Each row has a class, written after it.
[ 315  128  -83 -515 -246  118  288  304 -360  -19   44 -191  639  -96
    4  205   76  408   41 -159   14 -366  -60   11  527 -300  166  172
 -457 -125  -35 -357  -14  475  330 -334 -331  106  -89 -118  154 -103
  208] | zepaz
[-245  -97 -150  -73  -25  502  132 -162 -201  146  -87  -98 -103   56
  488  557  452  -60 -109  221  439 -541  128  170  554  271   -7  318
  484 -240 -106 -306 -126   42  475 -264  -44   39 -195 -486   21  285
 -225] | zuli
[ -27 -480   64  343  -55 -150  152   53   67  240  178  496   50  -13
 -141  130  -41 -229 -327 -209  192 -429 -130 -186  -16 -121 -128  235
 -112  -10  467  -52  -46  -80  266  164   21 -261  230  -82   86  479
 -161] | Rusig
[-271 -416   34   98 -392  -99  186 -679 -384 -360 -322   63 -188  108
  -81  159  156 -476  -59   41 -313  -32  -10  -12  -25   32 -225 -165
   66 -671  221   33  141 -293 -123 -472   68   -1  365 -184 -268  102
 -196] | lise
[  58 -189  232 -112  156 -102   86  202  -72   56  126   56   22 -229
  -79  291  -17  133  164   -3 -123   96   32 -396   96  -76   -5  147
  129 -136 -236 -156   12  205   91 -245 -158  -37 -277  140   41  210
   30] | zuli
[ -58   92 -386   35  -93 -223 -103  105  333  311  504  311  147 -365
  155  142   98 -100   -1   14  221 -520   38   43  793 -207  -91  494
  153   -3  -86 -252  318  -49   83 -148 -224 -148 -223  -90  277   77
 -164] | zepaz
[-388 -265   37   -5  128   -9  338 -417   52  -53   43   33  -85  207
   54    2  397 -365 -290  -28 -293  235 -181 -151  134  104  -82  230
  307 -268  176 -252   47  -74   11  -47  -13   17   75  257 -103 -110
  -63] | Zofu
[-109   25  174   82 -105 -228  225   18  -95  -58 -180  -25  128  -65
   34 -421 -218  239 -153  -60 -205  201  -68  112  -33  -94   22 -183
 -139 -281   46  161  136 -593   26  261    6   83 -198   46 -126   36
  -52] | Lin
[  41 -316  -71 -238 -175  -32   95   10   81  219 -259   41  139  106
  -18   -8 -213 -296  -26  -95 -208  -88   75  193   35 -160    6  -16
 -555 -326  317 -316  306 -189 -298  119  135   10 -327  143   87   72
  -41] | lise
[  93  -57 -149  -27 -111  163  234  210  386  547   66   77   68  -11
 -133  -63  252  -27 -102   30 -156  -72 -172   82  -97   79  202  313
 -160 -374 -150 -168  189 -174  342  139   42  159 -498  311   -9  212
   38] | Rusig
[-329   70  -64   78  -98 -138  190 -323 -137  256  -89  -28  -49 -397
  235 -107  325 -112   59 -202 -166  256 -333   39  100  361  -92   29
  258 -271   60 -198 -136 -344  121  164 -173   25   56  -32 -161  272
 -185] | ger
[-182 -163 -393 -107 -190  261  259  126  154  424  222 -253   89 -354
  670  469  562 -118  -63   20  138 -509 -296  134  681   37   -9    5
  242  -92 -161 -112  -13   56  520 -133 -182   72 -216  -88  -93  283
 -128] | lise
[ 189  102  481 -340   39  141  100  145 -338  112  221  364   80 -617
  492 -173  159  214  113   -8  338  296  -34  -37    3 -193  111   51
 -236 -219  -85  -88  -53  -47  402   96 -300   74 -302    8  104  516
  -16] | lise
[-164  237 -260  -63 -233  -77 -240  299    3  272  -87   45   67 -123
   90  161  -91    8  388 -183 -164   70   28 -164  612 -223 -183  -55
  122 -175 -101 -186   20    6  182   88 -405  139 -183  -98  197 -231
  -84] | zuli
[ -64  119  328  -31 -127  180 -273 -216 -256   -2  470  100  -76 -143
  393  169   64  -16  153  -92  281 -399 -133 -249  501 -159 -263  -81
  207 -156 -144 -390  407  245  248    7 -450   45 -369   -9  304  -29
 -265] | Rusig
[ -18  -49  172  -38 -435  137   18   70  279   47  174  -23   52 -141
   20 -308   24   99  127  160   79 -278  -59 -176  272  154  156  175
 -320 -112 -161 -164  144  223  756 -379  -71   25   70   95   -3 -219
   40] | Lin
[-275   68 -226  -16  160  109  171 -391 -133   31  379  -24 -263 -239
  467  312  299 -213   25   -3  464  275 -157  157  189  223 -146  243
  511 -259  -30  -35   -4 -135  258  -72  -49 -132 -229 -340 -191  345
 -348] | Rusig
[ 207  127  411  227  342  144 -248  222 -216  -32   82   80   90   40
  -96  -17  -92  209   58   38 -108  321  168 -228 -197 -298  217 -179
 -157  -13  -59  -31 -158  136   54  212 -396   84   33  135  314 -153
   52] | Lin
[ -88 -235  170  161    8  293   12   96  -17  408  332 -142  -30 -409
  386 -286  102   -4  -76  -15  321 -163 -421 -206  301  157    4  220
  -20 -216 -216 -503  307  121  581   45  -29  206 -234   59   32  282
 -474] | Fofi
[-114 -212  153 -212 -323  -47  -99 -185  248 -104   64  -19 -163   37
  -96 -187  229 -233  182   24  -47 -190 -115 -492  212  -54 -297   84
  334 -326 -133 -148  124 -278   62 -139   35 -101   84   71   35 -268
  -93] | Rusig
[  33 -107  -95  102 -252   -2  336  145   55  -30 -134  204  160  -32
 -119  212  -23  122 -146 -133 -184 -186  -19 -115  360   -4   12 -161
 -126 -209 -184  -23   47 -191 -164   11 -240 -121  -69   16  -18  -79
  -47] | Rusig
[ 174 -320   84 -126 -242 -116  -12 -150 -104 -149  122  236 -197   -3
  301   71  177 -251  -36 -143  261 -193   36   91 -294  518 -176   89
  201 -247  -67 -319  216 -128 -354 -162  110 -351  153 -127  -32  547
  -34] | zuli
[ -35  -75   58  133 -147  140 -148  144  288 -143  375  -15 -309  162
 -214   75  145 -446  324  -94  -24 -219  -16 -341  330 -192   53  160
  232   45  186  -15   87  339   83 -121 -257   38  157  219  381 -506
  172] | zuli
[ -47 -113  522 -272   32  167  197  110  -32 -111 -465   17 -317 -237
  358  238  307  -85 -212  190 -220  190  202   16  150  242   11    4
 -108 -247 -299 -327  217 -178 -278  -45  298   96  -61   20  286  485
  302] | Fofi
[ -63 -342  161  104  192  -14   66 -245  -41 -125  123 -268 -243 -135
  274  -93 -166 -159  -55  -43  353  222 -266  146 -278   23  -76 -328
  116  114  -65  210 -111 -128  132  261  131    4 -127   90 -335  265
 -144] | Rusig
[  70  287  510   89  199   70 -165  160  -57 -318   93  143 -430  178
  -40   38  247  -92  -23  169  177  415  -16 -256  -93 -206 -162  634
  500  -81 -187  -76  168 -175  -19   28  -71  -78  234  -78  169   41
  215] | Lin
[   7 -101 -462 -429  -33   -5   22  -74  161  269 -184 -258   84  177
 -177  182  296 -286  420 -145 -253  132 -184   33 -135   92  -70  393
   -7 -408  316 -160 -100 -113  140  116   12 -111 -272  193  -38 -139
   91] | Lin
[ 278   50  447  400 -285  -34 -168 -164 -222  -60  233  239   61  -50
  -81 -218 -419   18   88    8 -214 -202  111 -318 -458   90   99   -6
  124  -63   18 -239  -13 -103  324   29 -157 -361  285  -68 -148  138
 -168] | ger
[ -35  224 -120 -168   17  -17  177  -94 -208 -134   22 -316   73 -210
  341  -54 -271  329 -103   31   75  -93 -229 -222  467  119 -117  209
  181 -255 -368 -261  181  -73   30  113 -117  237  -29 -130 -204 -142
 -372] | Lin
[ -92  107  292  -63  163  115  236 -103  262  132   19 -131   43  -11
  162  152    2  -33 -271   90   57 -278  -30  -17  140 -223  -19  196
  311 -161 -137  -90   98 -105   84   56  -45   22  187  212  -79  -21
   69] | lise
[ 205 -362  356 -133   41  -91  -20  148  302   47  287  509  -76 -299
   95  180  201 -321   -5  -14  115  -80  -59 -182  307    8  -27  433
   51 -141   77 -312  141 -104   -6  -79 -132 -110  -28   43  235  651
  157] | Rusig
[ -62  263 -189  194   -9  126  214 -443   85  509  303   12  138   70
    1  255   13  -65 -198 -114 -150 -424 -278  241  242  -72  206  130
  368 -201  -50  -25  110   15  243  -21 -167  -23 -166   28 -184 -192
 -241] | lise
[-107 -612  217  -28  104   98  501  247 -193  259  350  170  113 -271
  301  -65  578   71 -529 -155  360  -37 -367 -491  405   55   10  140
 -361 -288  238 -300  -10   59  134   22 -244  -34  -64   20  351  289
 -158] | zepaz
[  42  134 -232  192  102 -157   18  -27  322  441  532  -58  -27 -391
  127   79  251  -92  128  -85   -3 -172  -91   48  -63  232   87  181
  181  124   76 -215  111  138  -88   81  -37  -52 -130  369 -103  176
 -191] | ger
[  97   43 -189  192 -221 -169  114   95  424  394  360 -218  289 -144
 -432  174 -522  117  -10  -91 -369 -249  -74 -100  331 -328  210  124
 -403  -26   30 -160  122  190  192  -62  -39  154 -240  245  -99 -405
 -172] | zepaz
[ 221  867  149   20  252  327  -35  182 -342  440   80  190  -74   77
  183  433  -84  213  -50   60  316 -157  132  266  -53  -45  -70  548
  596 -129 -286 -227   47  255  162  360 -335  172 -283  -74  -34  213
 -318] | zuli
[  84  -74   31  271  111   50  -83 -279  115  270  -57  -13  -50  130
 -181  -86 -131   55 -223  173   45 -159 -154  -88   14   49  151 -161
 -135  101   97   30  -33 -162  247  100  230  156  198  178 -139  -26
    5] | lise
[-116 -550  147 -126 -205  443  575 -248 -149   48   78  -10 -175   61
  330  588  525 -220 -274  137 -163 -239  -58  247  227  116  102  -51
  191 -593  -59  104  129   54  427 -307  130   61 -234  -14   80  444
  -59] | Rusig
[-235 -370   29 -120 -389  264 -161 -366  232  -36    7  137 -225 -132
  249   74  215 -323  130  145  129 -463   68 -443  641  -97  -68 -185
   -4  -41   91 -112   34   20  235 -448  259   27   67 -326   71  -28
   17] | Lin
[ -91 -410  202  -24 -340  -20  149 -390 -340 -288 -115  128 -202   22
   67  139  -59 -300 -272   17   50  295  105  -99  208  168 -521  -17
  -57 -376    9 -176   62  123 -219 -110   25  -95  190 -277   37  418
 -194] | Rusig
[ -38  103  -13  241  175 -210  -31 -137   70  291   40  272  -90  -89
 -333 -272  -26 -412  158 -239 -217  362  -57 -116 -235 -347  137   73
   48 -347  422   69   78 -233   22  114   58  -24  239  157   38  -40
   64] | Fofi
[ 199  251 -268  104   64  -93 -183  130  542  650  -59  -72  308 -164
 -234 -176 -501  -87  250  -17 -528  229 -135  -45 -113 -282  389 -142
 -533  -17  198 -137  174 -242  100  124  -31  171 -199  473 -208 -248
  161] | zuli
[-132  -84  -20  126  269   19  -60   11  -89  365  392  -77   43 -190
  208 -450  218  174 -229   56  433  267 -187 -142  211   18 -109  -59
  127 -132   -5   75  -24 -202    9  342 -247   82 -345   82  203 -166
 -352] | Zofu
[-462  420 -219  180  174   -5  206 -193  415  799  -25  185  214 -130
   76  -86  105  176 -233 -155  295 -295 -236   66   35   67  133   91
  595  245   64   38 -460 -343  227  327 -210   68  164  -78 -385  -25
  -30] | ger
[  22  346  -99  -50 -336 -110   12  123   53 -180 -437 -275  115  -58
   16  -91 -374  142  434  -59 -222 -138  133  255   16 -226   30   48
 -104 -218  -44   37  160 -252  233  -47   90 -104  -33 -195 -325 -128
   57] | Lin
[ 296  219   52 -148 -114   89   66   53 -395  244   14  216   27  -85
  511  645  284 -364   67   23  170 -181  235  460  251 -177  -47  -24
  322 -513  111 -124  287 -261   64 -247  -74 -228 -240 -131 -218  484
  -45] | lise
[ 141   64  258  110  -53  151  251  128  -40   99  -77  -90   65 -193
   84 -168  -99  171  -96  -25   79 -124  -61 -150  -80   57   40    6
   14 -124  -11   24  -82   31  161  225  -76   14  101  107 -153  129
   21] | Zofu
[-109  302  -45  -56 -129  -73   94  -10  146  450  141 -189  -49 -669
  664  235 -134   12  175 -252  104 -318 -133  -29  588  -13  184 -219
  383   40 -250 -194   63 -132  168  111  -68  -42   80 -182   72  240
  275] | Lin
[  32 -153 -353  101 -307  -42   74 -218  267  260  294 -462  323  258
 -439  -82 -185   91 -203  -54 -312 -450 -156   52   66 -154  114  129
 -569 -389  -62 -168  213  298  409 -119  -22   82 -206  238   66 -674
 -233] | zepaz
[  70  -14  304   71  237  250  300  242 -275 -154 -237 -253   74  -27
  357  -94  175  340  -77  118 -116  169 -141  -86 -203 -104  230 -224
  -15  -50  -82   27 -104 -342  537  167   63  -62 -157 -181 -218  464
  127] | ger
[ 129   24  256 -157 -159 -391  -26 -224 -174 -356   73  -36  -69  -80
  -52    2 -180  133  475 -136 -321   77   -4 -393 -351    3   30 -127
  212 -303   41  -50 -157  -56   20  -30 -354 -104   86   34 -320  -63
  103] | zepaz
[-153  186  199  111 -282  130  150 -129  213 -278 -205 -150    0   33
 -103  -39 -334   92  -49    7 -359 -303  -22 -237  179 -132 -213   33
  179 -202 -397  -48  187 -113  392   88   62  -43   69  -60  -49  -29
   73] | Zofu
[  66   91  -58  128  118 -338  -87  -44 -164  131  -75  146   86 -307
  289   96  -99 -340  -37 -171 -191  364  184   43   61 -139 -268 -249
  240 -294  131  -18  156 -370 -314  113  131 -208  284  113  -87  342
  -11] | Zofu
[ 114 -114  239 -235   30  436  260  -86 -167  151  218 -152  194 -290
  523  -28  390  311 -216  -95  387 -420 -217  293  195 -133  227  -31
 -255 -179 -130 -270  143  345  216 -102   -1  334 -484  -95 -130  304
 -253] | Fofi
[  97  -57  126  114  231  -33   55 -246 -188 -690  -44    0 -278  145
  180  262  -35 -326  -70   32 -130  131  166  284 -106   -2  -14  -32
  146  -16   35   29  259  -70 -374  -31  108 -141  535  262  141   32
  127] | zuli
[ -35  172 -529  181  -55 -174  -87 -242  157   58  284  -20   78 -307
   41    4 -170   32  176 -181  351  -45 -286   73  388  -12 -243  180
  413  -60   -8  321 -189 -385  156  293 -309 -267  164 -216  -95  -92
 -190] | Lin
[-197  -88  -88  153  -99   89  -71  -88 -143 -259 -277 -329   -7  -56
  265  318 -174  153   75  201 -116 -340  151 -147  330   56  -85 -114
  191 -101 -213  -58  -36  -96  309 -258  132   27  -54 -393 -254   54
 -198] | zepaz
[ -36 -369   77  116 -513 -236   18  102   60 -412  -85  144  161 -113
 -373  -49 -232  245  175  -25 -341 -136   97 -784  786 -170 -106  -65
 -392 -177  -62 -405  151    8  -16 -295 -400   42   79 -141  223 -119
  207] | Rusig
[-187    1  408  -83 -489   75  295 -511   23  -58  153  272 -212 -340
  430  165  174 -112    4 -279  -13 -494 -110 -115  541  194 -214 -139
  780    7  -80  -18 -207   18  -85  117 -228 -195  157 -335   13  390
   -5] | Rusig
[ -77  378   74  -83  -88   47  151 -272  -49 -210  -47 -426 -113  222
 -235  187 -284  280  199   29 -143   15  -55   44  -90 -283  -32  177
  150 -414 -166   62  138   30  174   67 -199   93  -78 -132  -86 -410
  -68] | Rusig
[-134  270  -96   23 -417  -57  298  -50   43  219   35  210  229  -82
 -110  220  -31  563 -445  -71   55 -660  -36  229  590  350 -156  243
  106 -191 -401 -143  106 -330  132   58    2  -55  -47 -353  196   50
 -367] | ger
[  10 -375 -196  -23  180  -12 -201 -126   55   17  345   39 -196  -37
  285 -126  429 -306  177  -89   46 -115 -179  -38 -250  225  -12   67
  366  -64 -154 -157   26 -140  -50  147 -109 -377 -132   -2  344  228
 -159] | zuli
[  47  -58 -350   85    1  -48 -455 -199  -78  146 -183 -123  150 -113
    7 -232 -133 -294  455 -222   39 -140  274  200 -190 -121  187 -383
 -305 -121  209  -84  -67  286  -96 -110  -68 -156  157 -143  158 -228
   82] | Fofi
[-234 -409 -246 -136 -316 -163   15 -199  119 -489 -132 -301  -22 -201
  -42 -276  -56  207  220  209 -267  -42 -140 -557  549    0 -109 -240
 -261  -96 -475  -84  -22 -149  291 -312 -139   46 -246 -130 -105 -321
  -93] | zuli
[-150  -75  146  401 -150   62   76  145  -71 -319   41  -32  -38  -64
  -48  327 -526  293  -27  106 -147 -223  114 -168   31  147  218 -206
 -190  179 -366  -70   70  136  319 -174 -192   23  192  -87   99  -68
   -1] | Lin
[-329 -445 -102 -165  109  274  231  122  141   51 -323   -5   35  -93
  190  -38  336  121   13  240  336 -138  -45 -265  556 -135 -114  285
  -99 -170  -59 -253 -189 -102  308   24 -217   80 -387 -203  -33  201
 -172] | zepaz
[  95   49  796  227   10 -102  254  238  -80 -407   30  347 -116 -222
   86 -270 -245  693 -420  -54   50 -189  -90 -587 -136  -63  -74  102
  -26   39 -541  -46   77   37  -92  202  -88  -23  377 -123  -24  231
 -196] | Lin
[ 222  122  488   25 -356  332  224  113 -159   23  230   63  171  -73
   85 -138   40  359  -82  117   10 -185 -327  -98  305  274  138  227
   52  -39 -284 -215  -28  116  899  -20 -526  121 -263  112  -64  221
  104] | zuli
[  13  135  427  -49  246   14 -150 -130  154 -255  154 -271  -73  127
 -184   70 -290  208  371  -67 -279  228 -170  -47  -26 -313  231  153
  107    0  -16 -135  120  178  164   11  -89  320 -248  236 -162 -388
   41] | Zofu
[-122  393 -116  121 -340   76  -56  106  298 -104   27 -325   32   55
  -32  385 -694  231  340  -27 -266 -395  -14 -260  342   64  117  -38
  361   30 -229 -238  102 -253  320  132 -255  163  -17 -136 -135 -342
   79] | Rusig
[ -94    1  -29  195   61   96   47  310  144  244  -35 -105  -25  -66
  105  319 -121  -39  302   50 -228  171   -8  -83 -137  252  360 -139
  202 -163   24 -273  -87 -410  229  112 -308   87   28   41 -107  163
   72] | ger
[ 115 -172   51 -270  200  143  154 -113 -202 -254  -78  -94  -58  215
  180  464  269 -140  108   19  136  166   90   15  -12  173    5 -104
  353  -41  136   41  -89   -5 -293 -257  -74 -255 -120   18 -124  160
  387] | zuli
[ 414  367  130   28  -69   80  252  161 -408  310  -77  -48  149 -121
  208  216  -57   77   -1 -129  -73   64  -40  264 -167 -140  237  161
   83 -390  107   13 -133   94  408   91 -160  -39  125 -194 -345  318
   61] | ger
[  31 -302   88  153 -218    7   41 -128 -364 -232   78   43   59  243
  175 -166  -27  201  -17  110   31    2  -99  197 -229  166    0 -152
 -200 -136   28  -76  298 -184  449 -120 -149 -178 -373   69 -186  207
  -95] | zuli
[  26 -229 -229  138  -34 -144  -37  176  251  124  136   50  242 -162
   14 -220 -284   16  172 -107  178  -36  -79  -79  412 -308  135 -113
 -382  -25  351 -126   85 -295  167   92 -171  -86  111  -29   77  -23
   13] | zepaz
[-237 -334 -374   36  275  145  -47  -20  -12  618   34  -92  -28 -147
  218  132  541 -559  114   20  157   33 -242  -70   65   44  208  112
  -33 -321  430 -278  -72 -172  431 -112   13  134 -169   11    5  149
 -197] | Rusig
[ 101  192 -309 -147   36 -287 -132  -71 -225  205  152  239  -36 -306
  111  390   17 -160  378 -219  126   23  130  110  125 -308 -197  287
  366 -147  -10  -28 -148  170 -111  175 -380 -198 -169 -148   63  237
  -32] | Lin
[ 253  189  454  119   60  237 -136  343  103 -204  117  -60 -104   44
   34  100  -92  144  362   78 -255 -233   11 -428 -225   55  481  -58
  -80   38 -172 -416   50   -2  501   97 -283   85 -271   90   23   13
  194] | Rusig
[ 228  339 -277  -73  110  -33   33   47  124  100  199 -260  252  -12
  -67   19 -172   -2  142 -145 -474  131 -234  233 -219 -304  192   94
   39 -147 -278  123  -38  113  269  141 -172   24 -217  127 -197 -206
  -83] | zepaz
[-254  218 -275  160  -57   84  176 -405 -350  -51 -190  188  -21   82
 -101  338  106  136   72   72  -73 -180 -108  127  134   44  -50  348
  589 -202 -251  -45  -18 -296  286 -175 -103 -182  105 -357 -175  -10
 -384] | Rusig
